How the points are linked:
x509: d>x246, q>x218, u>x233, x>x653, b>x91, r>x137
x994: d>x594, q>x860, u>x821, x>x956, b>x104, r>x243
x786: d>x976, q>x785, u>x784, x>x994, b>x706, r>x487
x902: d>x477, q>x594, u>x172, x>x174, b>x456, r>x725
x477: d>x19, q>x174, u>x509, x>x137, b>x821, r>x701
x522: d>x591, q>x355, u>x406, x>x192, b>x235, r>x254
x215: d>x155, q>x722, u>x417, x>x124, b>x346, r>x853
x379: d>x50, q>x477, u>x425, x>x19, b>x498, r>x880
x896: d>x104, q>x401, u>x243, x>x203, b>x743, r>x349
x192: d>x743, q>x715, u>x349, x>x723, b>x7, r>x625
x332: d>x860, q>x60, u>x186, x>x706, b>x401, r>x510
x456: d>x821, q>x186, u>x701, x>x367, b>x243, r>x860
x243: d>x786, q>x670, u>x956, x>x785, b>x60, r>x203
x876: d>x42, q>x700, u>x245, x>x799, b>x722, r>x887
x723: d>x406, q>x162, u>x79, x>x441, b>x254, r>x355
x722: d>x124, q>x415, u>x34, x>x460, b>x233, r>x252
x245: d>x625, q>x324, u>x715, x>x554, b>x34, r>x799
x541: d>x215, q>x40, u>x388, x>x722, b>x764, r>x766
x42: d>x7, q>x799, u>x625, x>x198, b>x124, r>x34
x554: d>x355, q>x417, u>x162, x>x321, b>x876, r>x155
x887: d>x34, q>x505, u>x799, x>x873, b>x252, r>x415
x335: d>x880, q>x725, u>x477, x>x701, b>x994, r>x456
x406: d>x659, q>x441, u>x896, x>x349, b>x244, r>x192
x853: d>x700, q>x252, u>x124, x>x541, b>x246, r>x233
x218: d>x653, q>x880, u>x50, x>x419, b>x902, r>x498
x785: d>x994, q>x332, u>x456, x>x860, b>x896, r>x120
x784: d>x498, q>x456, u>x880, x>x821, b>x67, r>x994
x19: d>x97, q>x137, u>x246, x>x390, b>x81, r>x91
x653: d>x764, q>x419, u>x766, x>x502, b>x477, r>x172
x244: d>x945, q>x625, u>x743, x>x522, b>x321, r>x7
x198: d>x254, q>x155, u>x355, x>x245, b>x388, r>x876
x174: d>x137, q>x784, u>x218, x>x498, b>x367, r>x976
x510: d>x670, q>x406, u>x706, x>x659, b>x624, r>x591
x137: d>x390, q>x498, u>x653, x>x172, b>x335, r>x902
x992: d>x120, q>x743, u>x332, x>x510, b>x441, r>x945
x706: d>x607, q>x896, u>x67, x>x104, b>x992, r>x659
x390: d>x425, q>x172, u>x764, x>x509, b>x880, r>x477
x498: d>x172, q>x821, u>x419, x>x81, b>x725, r>x594
x31: d>x624, q>x254, u>x591, x>x244, b>x554, r>x235
x505: d>x873, q>x766, u>x215, x>x853, b>x425, r>x764
x425: d>x40, q>x509, u>x346, x>x246, b>x419, r>x19
x700: d>x799, q>x541, u>x324, x>x215, b>x415, r>x505
x155: d>x245, q>x124, u>x321, x>x324, b>x887, r>x700
x764: d>x346, q>x502, u>x853, x>x233, b>x19, r>x509
x324: d>x554, q>x388, u>x235, x>x417, b>x873, r>x215
x203: d>x487, q>x992, u>x785, x>x120, b>x406, r>x79
x956: d>x784, q>x607, u>x335, x>x456, b>x487, r>x785
x624: d>x79, q>x244, u>x992, x>x945, b>x355, r>x162
x246: d>x415, q>x653, u>x505, x>x764, b>x379, r>x390
x766: d>x853, q>x97, u>x722, x>x252, b>x509, r>x502
x725: d>x701, q>x786, u>x174, x>x976, b>x860, r>x186
x441: d>x349, q>x31, u>x401, x>x624, b>x625, r>x715
x97: d>x252, q>x390, u>x415, x>x425, b>x218, r>x379
x355: d>x192, q>x321, u>x441, x>x715, b>x42, r>x245
x591: d>x992, q>x192, u>x659, x>x743, b>x162, r>x244
x860: d>x956, q>x706, u>x367, x>x607, b>x203, r>x670
x743: d>x510, q>x723, u>x60, x>x406, b>x31, r>x522
x388: d>x417, q>x887, u>x42, x>x34, b>x853, r>x722
x346: d>x887, q>x233, u>x700, x>x505, b>x97, r>x246
x321: d>x715, q>x416, u>x31, x>x235, b>x799, r>x324
x415: d>x460, q>x764, u>x873, x>x346, b>x50, r>x425
x873: d>x876, q>x853, u>x155, x>x700, b>x40, r>x346
x40: d>x722, q>x246, u>x887, x>x415, b>x502, r>x97
x34: d>x416, q>x873, u>x198, x>x876, b>x541, r>x460
x233: d>x505, q>x50, u>x541, x>x766, b>x390, r>x653
x502: d>x233, q>x379, u>x252, x>x50, b>x137, r>x218
x235: d>x162, q>x42, u>x244, x>x7, b>x155, r>x417
x349: d>x60, q>x624, u>x203, x>x79, b>x522, r>x723
x416: d>x235, q>x876, u>x254, x>x42, b>x215, r>x388
x401: d>x203, q>x591, u>x670, x>x992, b>x723, r>x624
x607: d>x456, q>x104, u>x725, x>x186, b>x120, r>x332
x701: d>x91, q>x976, u>x137, x>x902, b>x956, r>x367
x367: d>x335, q>x67, u>x902, x>x725, b>x785, r>x607
x417: d>x321, q>x34, u>x7, x>x416, b>x700, r>x124
x880: d>x419, q>x701, u>x19, x>x91, b>x594, r>x821
x81: d>x218, q>x335, u>x379, x>x880, b>x976, r>x784
x79: d>x896, q>x945, u>x120, x>x401, b>x192, r>x441
x254: d>x244, q>x245, u>x192, x>x625, b>x417, r>x42
x186: d>x367, q>x487, u>x976, x>x67, b>x670, r>x706
x67: d>x725, q>x243, u>x594, x>x786, b>x332, r>x104
x594: d>x174, q>x956, u>x81, x>x784, b>x186, r>x786
x50: d>x766, q>x19, u>x40, x>x97, b>x172, r>x419
x625: d>x522, q>x554, u>x723, x>x355, b>x416, r>x198
x945: d>x401, q>x522, u>x510, x>x591, b>x715, r>x31
x487: d>x67, q>x120, u>x994, x>x243, b>x659, r>x896
x124: d>x324, q>x460, u>x416, x>x388, b>x505, r>x541
x60: d>x706, q>x79, u>x487, x>x896, b>x591, r>x406
x659: d>x332, q>x349, u>x104, x>x60, b>x945, r>x743
x799: d>x198, q>x215, u>x554, x>x155, b>x460, r>x873
x821: d>x81, q>x367, u>x91, x>x335, b>x786, r>x956
x7: d>x31, q>x198, u>x522, x>x254, b>x324, r>x416
x976: d>x902, q>x994, u>x498, x>x594, b>x607, r>x67
x460: d>x388, q>x346, u>x876, x>x887, b>x766, r>x40
x91: d>x379, q>x902, u>x390, x>x477, b>x784, r>x335
x104: d>x186, q>x203, u>x786, x>x487, b>x510, r>x60
x419: d>x502, q>x91, u>x97, x>x379, b>x174, r>x81
x162: d>x441, q>x7, u>x945, x>x31, b>x245, r>x321
x252: d>x541, q>x425, u>x460, x>x40, b>x653, r>x50
x715: d>x723, q>x235, u>x624, x>x162, b>x198, r>x554
x670: d>x785, q>x659, u>x607, x>x332, b>x79, r>x992
x172: d>x509, q>x81, u>x502, x>x218, b>x701, r>x174
x120: d>x243, q>x510, u>x860, x>x670, b>x349, r>x401

The rows follow the links: the fewer symbols apart two points are, the more alike their rows tend to be.

Each row is also shifted at random along 2 hidden directions that mean nothing.

Some points, each with a row of numbers:
x349: [2,-5,16,-2,-5,-44,-14,51,-1,-10,27,-8,13,3,-9,-10,12,11,-5,-2,-3,-11,-13,15,19,-15,16,-5,-3,25,16,19,-12,22,15,17,28,-13,-27,-33,4,-15,-6,12,-16,13,1,-1,21,-10,21,-10,22,-10,-13,13]
x876: [-25,20,-2,1,12,16,17,-6,-7,3,-9,-1,3,3,-5,3,-19,2,27,11,-18,5,-13,-3,5,6,-17,11,-14,5,4,-8,13,-3,9,-7,1,-15,20,13,1,22,-4,4,9,-10,-12,25,8,-4,6,-10,3,4,-11,0]
x715: [-25,6,13,8,6,-19,-9,44,6,-8,14,-24,14,3,-12,3,-4,14,20,-1,-25,-13,-26,9,11,-6,8,4,-19,27,15,17,-12,13,25,8,25,-25,8,-25,-2,2,-11,22,-9,-3,-10,25,27,-13,26,-31,17,-6,-18,25]
x346: [-9,10,-9,-1,21,27,9,-16,5,3,-17,-8,-5,6,8,9,-8,-2,19,6,-6,10,8,1,-16,7,-14,-6,-10,-7,-12,-2,15,-5,5,4,-21,-4,29,16,3,1,-8,-13,3,-7,-14,10,-9,10,-1,4,2,6,10,5]
x203: [25,5,4,5,1,-15,-13,-3,3,-1,1,-2,22,-6,15,14,13,2,13,-14,-6,-7,-11,-5,-18,2,26,7,4,-1,14,5,-23,-4,-2,-11,16,-4,4,-15,2,5,16,28,-8,-5,11,0,11,10,0,-26,2,5,10,-1]
x218: [20,7,12,0,21,32,-17,-1,13,-8,4,-4,-16,8,3,1,6,13,5,-8,6,-2,14,-10,-14,0,-5,-2,3,-5,-11,9,-10,-11,0,6,-6,-1,19,-2,-14,-12,1,-8,-5,-30,-14,-5,-10,17,-6,-9,-7,3,7,18]
x172: [13,13,13,3,11,37,-20,-5,16,-6,16,-16,-15,14,-2,3,2,14,0,-23,6,-12,20,4,-14,12,9,5,4,-13,5,15,-10,-32,14,-21,-8,-3,15,6,-25,-9,25,-6,3,-41,-14,-3,7,16,-1,-7,-11,5,1,16]
x594: [31,-5,1,4,-5,0,-17,-17,13,3,11,-2,-1,7,14,-1,21,0,-13,-22,20,-4,17,10,-17,11,20,-6,8,-21,-7,8,-10,-31,-8,-20,-11,15,-3,2,-13,-10,31,-6,6,-11,-2,-25,3,21,-10,11,-19,9,9,0]
x764: [-14,18,4,0,6,40,5,-16,-9,-2,13,0,-21,14,-27,-5,-21,7,-5,-4,2,-9,14,-4,17,15,-22,15,4,-6,3,-1,10,-20,2,-20,-10,-4,5,32,-7,7,16,-9,21,-21,-18,1,6,-5,-8,4,-3,-1,-20,-8]
x198: [-20,-12,-6,2,14,-22,1,47,15,-2,-4,-22,15,4,13,0,10,-5,17,6,-20,3,-12,20,-13,-19,-1,-33,-11,24,-20,16,6,25,18,40,3,-10,16,-36,8,-20,-32,-7,-21,18,-22,16,9,-1,21,4,28,-7,16,30]
x522: [-2,7,-16,7,-5,-18,13,-31,-9,10,-23,9,30,0,18,23,1,-12,32,5,-13,9,-20,3,-21,11,10,8,-9,-1,7,-17,-6,-5,-5,-12,0,2,15,9,17,31,6,17,-2,4,6,15,5,1,-1,-10,-7,12,4,-18]
x186: [21,-1,7,-4,-13,-9,-11,-4,-13,-9,13,13,-2,-15,-14,-6,2,9,-23,7,15,-7,0,-14,17,-5,7,23,14,-5,18,4,-7,7,-18,-5,11,8,-27,-1,-3,6,1,14,2,-6,25,-17,-5,-3,-6,-6,-4,1,-6,-10]
x456: [33,2,31,0,22,7,-46,46,20,-27,30,-22,-2,8,3,1,22,33,1,-23,-2,-21,5,-4,-18,-13,21,-7,3,11,5,42,-31,-2,12,8,19,-21,9,-35,-29,-30,-4,13,-16,-31,-11,-8,16,19,12,-33,7,-6,1,42]
x104: [26,-21,-6,-4,-10,-31,-10,0,2,-8,-5,13,10,-7,18,0,24,-8,-14,1,17,6,-4,-2,-10,-10,16,-11,13,1,-4,0,-12,13,-20,10,9,16,-15,-21,9,-9,-4,2,-14,16,22,-16,-11,3,-6,8,-2,0,12,-7]
x215: [-34,5,-2,-2,-3,4,20,2,-6,6,-2,-1,-15,2,-17,-6,-22,-2,2,8,-5,0,-1,4,24,6,-23,1,-10,6,0,-3,20,1,9,-2,-10,-4,-3,13,8,1,-3,-10,11,4,-9,9,6,-13,4,12,8,-7,-11,-6]
x406: [-4,-16,3,-4,-5,-43,-5,49,3,-9,11,-2,13,-8,-4,-7,8,-2,-6,14,-8,-6,-18,1,11,-26,13,-13,0,26,1,15,-8,37,0,31,25,-5,-22,-36,11,-15,-27,16,-17,23,16,5,3,-14,9,-5,25,-17,-1,7]
x701: [17,-14,-13,-11,-18,7,7,-33,-8,-1,-15,33,-14,-14,-5,-12,1,-12,-39,19,31,9,18,-28,6,-8,-11,4,23,-14,-9,-12,8,16,-39,13,-15,30,-26,9,3,-4,-10,-16,4,17,31,-23,-42,-8,-26,25,-12,1,10,-18]
x653: [-3,-4,-7,-3,-5,17,9,-12,-1,5,-1,6,-23,3,-5,-10,-3,-8,-19,3,14,9,27,1,4,0,-15,-10,2,-14,-19,-7,14,-5,-8,3,-19,15,-4,11,-1,-13,4,-25,10,3,-1,-12,-18,5,-16,37,-8,0,9,-6]
x785: [19,-14,18,0,-15,-27,-33,50,6,-12,40,-15,-1,3,-6,-13,23,14,-26,-23,12,-21,5,21,11,-3,25,-9,6,7,10,29,-15,-6,14,0,22,-3,-29,-32,-12,-27,10,10,-6,1,-3,-18,15,-1,11,-3,9,-6,-10,14]
x887: [-30,1,7,5,-7,4,18,-12,1,20,8,-12,-14,24,-7,-4,-15,-9,-2,-24,-5,-7,8,39,14,31,-7,-7,-14,-11,-5,-12,25,-42,31,-36,-22,5,-2,25,0,6,29,-28,20,-4,-36,5,26,-8,4,32,-3,4,-12,-12]
x700: [-34,5,-13,1,-11,7,26,-15,-12,12,-2,7,-8,2,-17,-3,-23,-7,-5,10,-4,6,4,4,27,12,-29,9,-7,-8,-5,-22,27,-3,6,-12,-15,1,-7,32,12,12,4,-22,16,11,-12,9,0,-14,0,23,2,2,-10,-16]
x60: [16,6,-8,4,-16,-11,5,-37,-14,4,-20,21,21,-6,6,12,0,-4,5,9,-2,2,-13,-11,-4,11,16,24,3,-8,17,-15,-18,-1,-19,-21,13,7,-5,18,7,34,20,27,7,-1,22,4,0,0,-11,-23,-12,8,3,-23]
x324: [-20,13,-13,6,8,10,17,-17,-2,6,-18,0,6,7,10,16,-6,-8,34,6,-18,14,-5,0,-19,10,-1,-6,-10,3,-5,-13,5,4,6,-1,-8,-7,31,15,10,20,-1,0,-5,-1,-12,24,5,1,3,-6,2,3,-2,-5]
x233: [-14,18,3,-3,12,35,7,-19,-6,-5,4,2,-22,10,-22,-3,-22,10,5,2,2,-4,5,-12,11,8,-21,20,0,-7,2,-1,13,-9,4,-5,-13,-1,14,25,-10,6,5,-10,8,-29,-9,8,0,2,-3,-3,-5,3,-15,0]
x880: [7,8,22,2,8,28,-26,15,7,-9,34,-10,-26,4,-25,-11,-2,21,-22,-16,13,-18,15,2,16,8,-3,15,8,-7,14,18,-9,-23,13,-10,5,-10,-7,2,-23,-10,18,-1,12,-32,-10,-13,8,10,2,-10,-2,-3,-14,12]
x498: [7,4,13,-3,-7,18,-10,-2,-8,-5,18,4,-26,0,-21,-11,-3,13,-33,-13,23,-12,15,-2,24,8,-8,16,8,-9,7,2,4,-17,-3,-13,-4,6,-24,15,-8,-6,15,-9,13,-13,1,-19,-5,-1,-7,11,-6,-1,-11,-4]
x192: [-4,-4,-24,-3,-2,-16,17,-19,-8,-2,-39,16,34,-23,18,15,5,-20,23,33,-11,22,-28,-29,-21,-12,4,-2,4,11,-2,-16,-4,43,-20,29,9,4,16,-11,23,23,-30,19,-24,27,28,13,-22,-3,0,-12,6,3,20,-7]
x723: [4,-9,-13,-2,3,-29,3,8,0,-2,-15,-5,29,-9,26,15,16,-9,26,11,-13,11,-21,-6,-22,-20,20,-16,-4,14,-8,0,-8,29,-2,22,12,-1,12,-24,18,8,-18,11,-18,18,8,10,-4,6,11,-13,6,0,16,2]
x7: [-30,0,4,7,-5,-30,7,30,-4,8,13,-11,10,10,-8,-8,-1,-2,6,-5,-11,-6,-13,27,21,-2,-1,-3,-15,12,14,2,3,-4,24,-8,8,-14,-14,-10,6,2,6,-1,4,11,-17,15,29,-15,15,2,12,1,-16,1]
x976: [37,1,7,2,-9,0,-13,-26,8,3,5,4,-6,4,17,11,19,3,-13,-22,17,-4,21,7,-25,10,20,0,8,-19,-6,-1,-9,-31,-6,-26,-15,10,3,6,-15,-3,30,-3,2,-22,-3,-18,-6,19,-10,7,-22,5,13,-8]
x659: [8,3,8,2,-5,-16,-8,-1,-6,-5,2,5,19,-10,-1,8,9,11,9,1,-6,-2,-10,-10,1,-3,18,21,4,6,24,6,-22,5,-2,-11,25,-7,-2,-7,4,11,5,34,-7,-4,13,-3,13,0,0,-27,-2,3,-7,-3]
x137: [15,3,-8,-13,12,48,1,-29,-1,-12,-25,20,-14,-22,-12,3,-10,8,-8,31,7,9,5,-56,-11,-19,-18,17,20,1,-4,-5,-2,36,-37,32,-8,6,12,4,-2,0,-32,0,-7,-10,28,-2,-39,4,-20,-11,-7,-1,18,4]
x419: [17,5,17,0,20,32,-24,16,21,-8,11,-17,-19,8,8,-4,7,17,3,-23,-1,-3,17,-4,-23,-5,8,-17,3,3,-18,22,-10,-9,7,16,-7,-9,21,-13,-19,-27,-6,-12,-9,-25,-19,-6,-4,18,1,-3,-2,-5,10,35]
x994: [26,6,7,-4,2,10,-14,-13,-2,-11,3,17,0,-18,-5,6,2,13,-8,7,11,-5,-1,-26,3,-11,6,22,16,-1,11,6,-23,12,-23,0,16,3,-6,3,-6,5,1,16,-5,-19,24,-11,-11,6,-10,-24,-5,2,1,-1]
x332: [26,-17,-5,1,-11,-27,-19,6,6,-3,-5,-2,22,-6,24,6,21,-2,1,-4,3,6,0,6,-20,-10,30,-9,7,2,-3,6,-15,6,2,2,11,5,-6,-23,1,-7,0,15,-15,11,14,-7,-2,7,1,-7,-2,1,19,3]
x821: [19,-12,-5,-4,-5,5,-4,-22,1,1,-8,15,-9,-8,11,-9,12,-8,-24,-4,27,3,18,-4,-10,0,6,-6,13,-14,-11,0,1,-6,-20,-6,-15,21,-12,7,-3,-11,7,-16,3,10,18,-29,-19,8,-15,23,-14,5,19,-14]
x34: [-29,7,-12,-9,19,11,20,12,-8,-10,-29,4,-2,-21,-15,-2,-20,-1,21,41,-14,13,-22,-36,10,-32,-31,3,-2,26,-5,-3,10,65,-15,56,9,-11,19,-8,17,2,-61,0,-14,12,18,29,-25,-9,1,-20,21,-10,0,13]
x355: [-22,10,-2,5,-9,-14,19,-17,-18,12,-3,7,18,0,-12,3,-16,-5,13,7,-17,-5,-17,8,18,15,0,25,-12,4,20,-18,2,-8,10,-22,7,-8,-8,23,15,31,12,15,10,0,2,15,22,-14,1,-11,1,6,-21,-19]

Where do the symbols, taken in turn from left to right, take each start?
Answer with the point's name.
[28,-9,9,2,-10,3,-15,-6,3,2,19,2,-16,7,2,-5,13,5,-28,-27,22,-13,23,15,2,13,12,-7,7,-14,-2,2,1,-30,2,-25,-10,18,-22,6,-13,-17,33,-19,9,-6,-4,-27,9,10,-9,26,-13,1,2,-4]
b d d d: x137
[-32,3,1,2,-10,-21,16,8,-12,7,5,-4,8,4,-7,-3,-9,-8,3,4,-15,-5,-17,14,28,6,-5,7,-12,11,10,-5,6,3,16,-13,11,-8,-6,5,11,11,-1,3,3,8,-6,11,22,-15,10,-2,14,-4,-19,-11]
x q: x554
[-36,17,8,7,4,10,7,12,-4,6,18,-15,-12,14,-18,-8,-20,-1,10,-7,-17,-9,-2,20,24,14,-18,5,-14,-2,5,-3,17,-15,27,-20,0,-16,-1,16,-7,7,13,-5,14,-13,-27,14,24,-13,8,3,8,0,-24,3]
r r: x766
[29,-14,-10,-1,-15,-29,-4,-11,-4,5,-15,17,17,-13,24,0,19,-10,-9,7,11,13,-4,-3,-15,-6,16,-12,13,-7,-3,-8,-11,8,-20,1,-2,20,-12,-6,14,3,-3,10,-8,22,22,-12,-13,4,-8,11,-10,3,18,-15]
r d: x332
[-27,-13,-21,-6,-4,-29,27,11,-6,3,-25,5,15,-10,1,-7,-5,-17,4,26,-12,14,-17,-5,14,-15,-15,-18,-4,18,-10,-13,13,35,-6,34,3,-3,-3,-10,25,-1,-36,-6,-10,40,13,12,-15,-16,2,11,14,-10,4,-3]
q x x: x198
[6,5,-4,3,-21,-17,9,-31,-25,3,-1,17,19,-1,-1,15,-3,-3,3,8,1,-1,-15,-8,11,10,10,35,3,-8,29,-16,-12,-9,-10,-31,18,7,-9,16,5,31,24,30,11,-2,17,-1,16,-12,-1,-19,-12,6,-16,-28]
q u: x896
[-5,4,3,3,7,-14,-6,16,7,-1,1,-10,25,0,11,15,2,6,24,0,-21,-2,-26,2,-13,-5,15,-1,-15,17,9,9,-16,13,11,10,11,-20,20,-18,9,10,-10,23,-13,0,-6,21,15,-1,15,-29,12,1,-4,11]
q x: x355
[-5,-9,9,-4,8,18,-6,20,9,-7,15,-14,-25,7,-12,-17,-3,5,-17,-5,9,-8,24,6,14,-4,-14,-16,6,-2,-19,9,14,-2,11,10,-17,4,-3,-5,-10,-27,-8,-29,5,0,-22,-13,-4,0,-1,28,4,-10,3,17]
u x d: x722
[31,-13,-4,-3,-4,1,-7,-16,7,-7,-3,9,-6,-5,16,-5,15,-2,-21,-5,17,3,14,-8,-16,-7,7,-7,14,-15,-10,3,-4,-3,-15,5,-9,19,-7,-3,-6,-8,8,-11,-7,3,15,-25,-25,14,-10,18,-18,4,24,-4]
q d r u: x335
[-34,-4,-8,-8,8,-4,16,19,2,5,-11,-4,-16,-2,-12,-13,-14,-7,-1,15,-4,5,-2,-4,20,-12,-28,-15,-3,16,-15,-2,20,26,3,29,-9,-5,-2,-1,9,-8,-27,-20,-1,18,-9,8,-11,-13,4,19,14,-7,-5,3]
r d q u: x215
[14,1,3,1,1,21,-9,-14,9,10,5,-10,-18,15,2,-2,7,-4,-9,-23,12,0,29,19,-11,16,-1,-13,-4,-19,-19,0,10,-33,10,-19,-24,9,6,14,-17,-10,25,-30,12,-9,-21,-11,-2,12,-4,28,-12,1,9,2]
u b d: x97
[-21,5,-16,13,-24,-27,31,-32,-13,30,-12,6,14,15,6,1,-5,-23,11,-11,-3,8,-2,41,4,34,2,-1,-17,-15,-4,-26,23,-39,20,-48,-16,14,-5,29,18,24,32,-6,16,15,-16,6,21,-10,-4,32,-8,8,-10,-37]
u x q: x254
[11,-1,-1,-11,-9,12,1,-10,-13,-2,2,22,-26,-13,-9,-12,0,0,-30,11,29,1,14,-18,16,-6,-18,12,17,-11,4,-8,8,5,-19,7,-6,15,-22,17,-1,-11,-1,-13,8,2,22,-22,-22,-4,-17,15,-3,-2,3,-18]
b b b b: x743
[-12,14,-7,-4,26,42,4,-19,2,-1,-16,-2,-12,-4,-3,6,-14,0,16,15,-5,8,6,-22,-11,-6,-24,0,-3,-2,-11,-9,4,10,-5,21,-18,-6,27,15,-7,3,-18,-7,-5,-18,-2,13,-15,4,-9,-6,3,2,4,12]
b u x: x40
[-27,-2,-20,1,-23,-25,35,-26,-20,17,-15,11,6,-2,-3,0,-11,-23,-1,11,-3,10,-13,18,23,15,-13,6,-12,-7,7,-30,18,-9,-1,-23,-9,10,-10,21,22,25,6,-1,15,27,7,8,4,-20,-2,22,-4,3,-9,-34]
q d: x7
[37,-1,3,-4,7,17,-17,-10,8,-11,-2,9,1,-12,15,5,8,5,-6,2,5,1,8,-28,-24,-12,11,5,13,-5,-2,7,-19,13,-18,8,-3,4,9,-8,-7,-5,-1,10,-8,-6,17,-11,-15,16,-8,-18,-4,5,10,4]
d b d: x594
[6,-7,-16,-15,1,20,11,-26,0,5,-23,9,-20,-9,5,-12,-2,-17,-14,12,18,18,18,-21,-2,-8,-25,-13,15,-6,-26,-9,19,18,-22,29,-28,22,0,8,4,-9,-27,-30,-3,18,13,-13,-37,5,-21,29,-4,3,24,-5]
q x: x419
[-37,16,23,9,10,12,-11,42,5,-5,33,-30,-15,23,-25,-3,-14,16,17,-17,-22,-14,-7,26,16,7,-3,0,-16,7,4,20,5,-23,40,-12,8,-30,12,-1,-13,-7,8,-5,8,-22,-43,21,37,-9,30,-12,15,0,-27,23]
x b q: x40
